Below are the code and all the weights of a small trained network. Each question names an input and a target symbol and asks about switching units off, where a switched-off unit gives its printed mean instead of its output.

import numpy as np


def w(rows, s, z=0):
    codes = np.array(rows[::2]) - 128.0
    scale = np.full(codes.shape[1], s)
    scale[-1] = z or s
    return codes * scale


def f(y):
    return y / 2 * (1 + np.tanh(0.7978845608 * (y + 0.044715 * y**3)))


def softmax(a):
    e = np.exp(a - a.max(-1, keepdims=True))
    return e / e.sum(-1, keepdims=True)


def log_softmax(a):
    a = a - a.max(-1, keepdims=True)
    return a - np.log(np.exp(a).sum(-1, keepdims=True))


def net(x, mask):
    ids = ['ΘΞΣΦΨαβγδελμτ'.index(c) for c in x.split()]
    T = len(ids)
    res = E[ids] + P[:T]
    r = res
    for j in range(2):
        rows = slice(4 * j, 4 * j + 4)
        q, k, v = (r @ M[0][rows].T for M in (Q, K, V))
        z = softmax(np.where(np.tri(T) > 0, q @ k.T / 4**0.5, -1e9)) @ v
        o = O[0][rows]
        res = res + np.where(mask[j], z, o[:, -1]) @ o[:, :-1]
    y = f(res @ A[0][:, :-1].T + A[0][:, -1])
    res = res + np.where(mask[2:14], y, B[0][:, -1]) @ B[0][:, :-1]
    return log_softmax(res[-1] @ U[:, :-1].T + U[:, -1])


Q, K, V, O, A, B = {}, {}, {}, {}, {}, {}
E = w([
[163,125,135],'Θ',
[167,126,134],'Ξ',
[184,126,125],'Σ',
[158,128,131],'Φ',
[162,131,75],'Ψ',
[220,148,178],'α',
[156,134,142],'β',
[158,135,140],'γ',
[113,162,190],'δ',
[124,87,117],'ε',
[77,195,96],'λ',
[173,69,2],'μ',
[157,164,150],'τ',
],0.025)
P = w([
[66,2,116],'0',
[80,61,140],'1',
[87,108,147],'2',
[113,170,155],'3',
[111,203,160],'4',
[114,235,171],'5',
],0.0068)
Q[0] = w([
[254,116,178],'h1',
[89,211,138],'h1',
[124,103,184],'h1',
[181,93,152],'h1',
[128,186,33],'h2',
[56,160,96],'h2',
[176,198,144],'h2',
[23,52,73],'h2',
],0.013)
K[0] = w([
[254,131,105],'h1',
[39,173,187],'h1',
[170,113,180],'h1',
[191,121,123],'h1',
[247,65,70],'h2',
[164,17,129],'h2',
[144,189,161],'h2',
[130,5,84],'h2',
],0.014)
V[0] = w([
[183,170,231],'h1',
[99,129,2],'h1',
[135,156,147],'h1',
[71,113,219],'h1',
[112,148,14],'h2',
[174,60,181],'h2',
[58,133,200],'h2',
[188,62,63],'h2',
],0.0094)
O[0] = w([
[131,9,158,254],'h1',
[141,213,136,39],'h1',
[102,76,140,142],'h1',
[100,82,64,43],'h1',
[101,212,180,4],'h2',
[186,79,95,199],'h2',
[124,151,2,151],'h2',
[167,126,200,88],'h2',
],0.0087,0.0029)
A[0] = w([
[119,164,114,109],'n1',
[124,98,86,17],'n2',
[74,151,137,2],'n3',
[105,114,144,176],'n4',
[27,122,141,241],'n5',
[179,155,76,146],'n6',
[191,138,43,58],'n7',
[229,177,172,94],'n8',
[76,48,117,115],'n9',
[54,134,116,248],'n10',
[119,124,159,73],'n11',
[66,7,80,152],'n12',
],0.013,0.0073)
B[0] = w([
[141,82,194,138],'n1',
[105,99,6,148],'n2',
[79,110,67,128],'n3',
[158,178,142,140],'n4',
[171,157,122,157],'n5',
[72,162,157,152],'n6',
[88,149,112,150],'n7',
[115,100,47,201],'n8',
[92,131,128,194],'n9',
[187,140,153,156],'n10',
[149,128,82,126],'n11',
[98,172,147,254],'n12',
],0.012,0.02)
U = w([
[151,145,133,28],'Θ',
[135,158,154,5],'Ξ',
[191,57,36,82],'Σ',
[163,156,110,187],'Φ',
[86,190,115,112],'Ψ',
[34,71,219,92],'α',
[126,142,167,109],'β',
[133,147,159,92],'γ',
[119,181,57,49],'δ',
[113,165,170,123],'ε',
[143,253,218,100],'λ',
[188,254,135,171],'μ',
[126,169,166,239],'τ',
],0.0083,0.0031)

Each question gives the input, a string of symbols that net reads in full, and the target symbol t.
The units are the heads (4 rows each of Q, K, V and O) and the neurons (one row each of A and B). Each row of codes is followed by its name. A weight is (code - 128) times the scale printed after its matrix; where a second scale follows, it is the last column's (O, A, B and U).
mask holds one flag per unit, heads first, then neurons. A switched-off unit (its flag False) gives its mean, the last column of its rows in O or B, instead of its output. The means were averaged over made-up inputs and are rounded, as every weight is.
A unit's drop is (log p(t) with every unit on - log p(t) with that unit switched off) / (log p(t) with every unit on - log p(t) with every unit switched off).
The circuit of an input: a set's keep is (log p(t) with only the set's units on - log p(t) with every unit switched off) / (log p(t) with every unit on - log p(t) with every unit switched off). Starting from the 12 units with the biggest drops (on a tie, the unit counted first), units are removed one at a time, each time the one whose removal leaves the highest keep (on an exact tie, the one counted first), for as long as the keep stays at least 0.8.
circuit, biggest first: the units of the circuit, biggest drop first
unit that matters most: the unit with the biggest drop
top k neurons: the k neurons with the biggest drops, biggest first
heads that matter: for each layer, one digit per head in row order, 1 if its drop is at least 0.15 and else 0, layers parted by /
drop of u: that unit's drop, to one decimal
input Σ Σ Θ Σ, target Σ: circuit, biggest first => (n12; h2; n8)
input β λ β, target λ: heads that matter => 01
input Φ α Ψ Σ δ δ, target Ψ: top 3 neurons => (n12; n9; n2)
input Σ Ξ λ Φ, target λ: circuit, biggest first => (h2; n8)
input Φ λ Θ, target λ: top 2 neurons => (n8; n2)
input β Ξ γ α α Θ, target α: heads that matter => 10
input λ Σ δ Ψ α Φ, target α: circuit, biggest first => (h1; n8)
input Θ δ Σ Σ, target δ: circuit, biggest first => (h2; n7)
input β Σ Σ Σ Ξ μ, target μ: circuit, biggest first => (h1)
input λ Σ Φ δ Σ Σ, target Ψ: circuit, biggest first => (h2; n6; n7)
input Θ λ β, target μ: circuit, biggest first => (h2; n5; n10)
input α Φ α Φ δ β, target Ψ: top 3 neurons => (n12; n8; n9)
input α λ Θ δ Θ, target Ψ: top 4 neurons => (n12; n8; n9; n7)
input δ α Σ Σ δ Φ, target δ: top 3 neurons => (n2; n1; n7)
input Σ Σ α δ β, target δ: top 2 neurons => (n2; n1)
input β λ Σ, target μ: circuit, biggest first => (h2; n9; n10)
input Σ α α δ γ, target δ: circuit, biggest first => (h2)
input δ α δ Σ, target Ψ: top 2 neurons => (n12; n8)
input Σ β ε λ Θ, target μ: circuit, biggest first => (h2; n5; n10)
input ε γ λ, target μ: unit that matters most => n12
input Σ δ Σ δ Θ, target δ: top 3 neurons => (n2; n7; n1)
input δ τ δ Θ, target Ψ: top 2 neurons => (n12; n8)
input Σ β Σ Σ Ξ, target Σ: top 3 neurons => (n12; n6; n9)
input δ δ Φ, target Ψ: top 4 neurons => (n12; n8; n6; n7)
input Θ α τ Σ α Ξ, target α: drop of h1 => 0.7
input Σ α Σ λ, target λ: drop of n6 => 0.0
input β Ξ Ψ δ Σ, target δ: drop of n2 => 0.2
input Ξ λ λ ε Σ, target λ: drop of n8 => 0.6
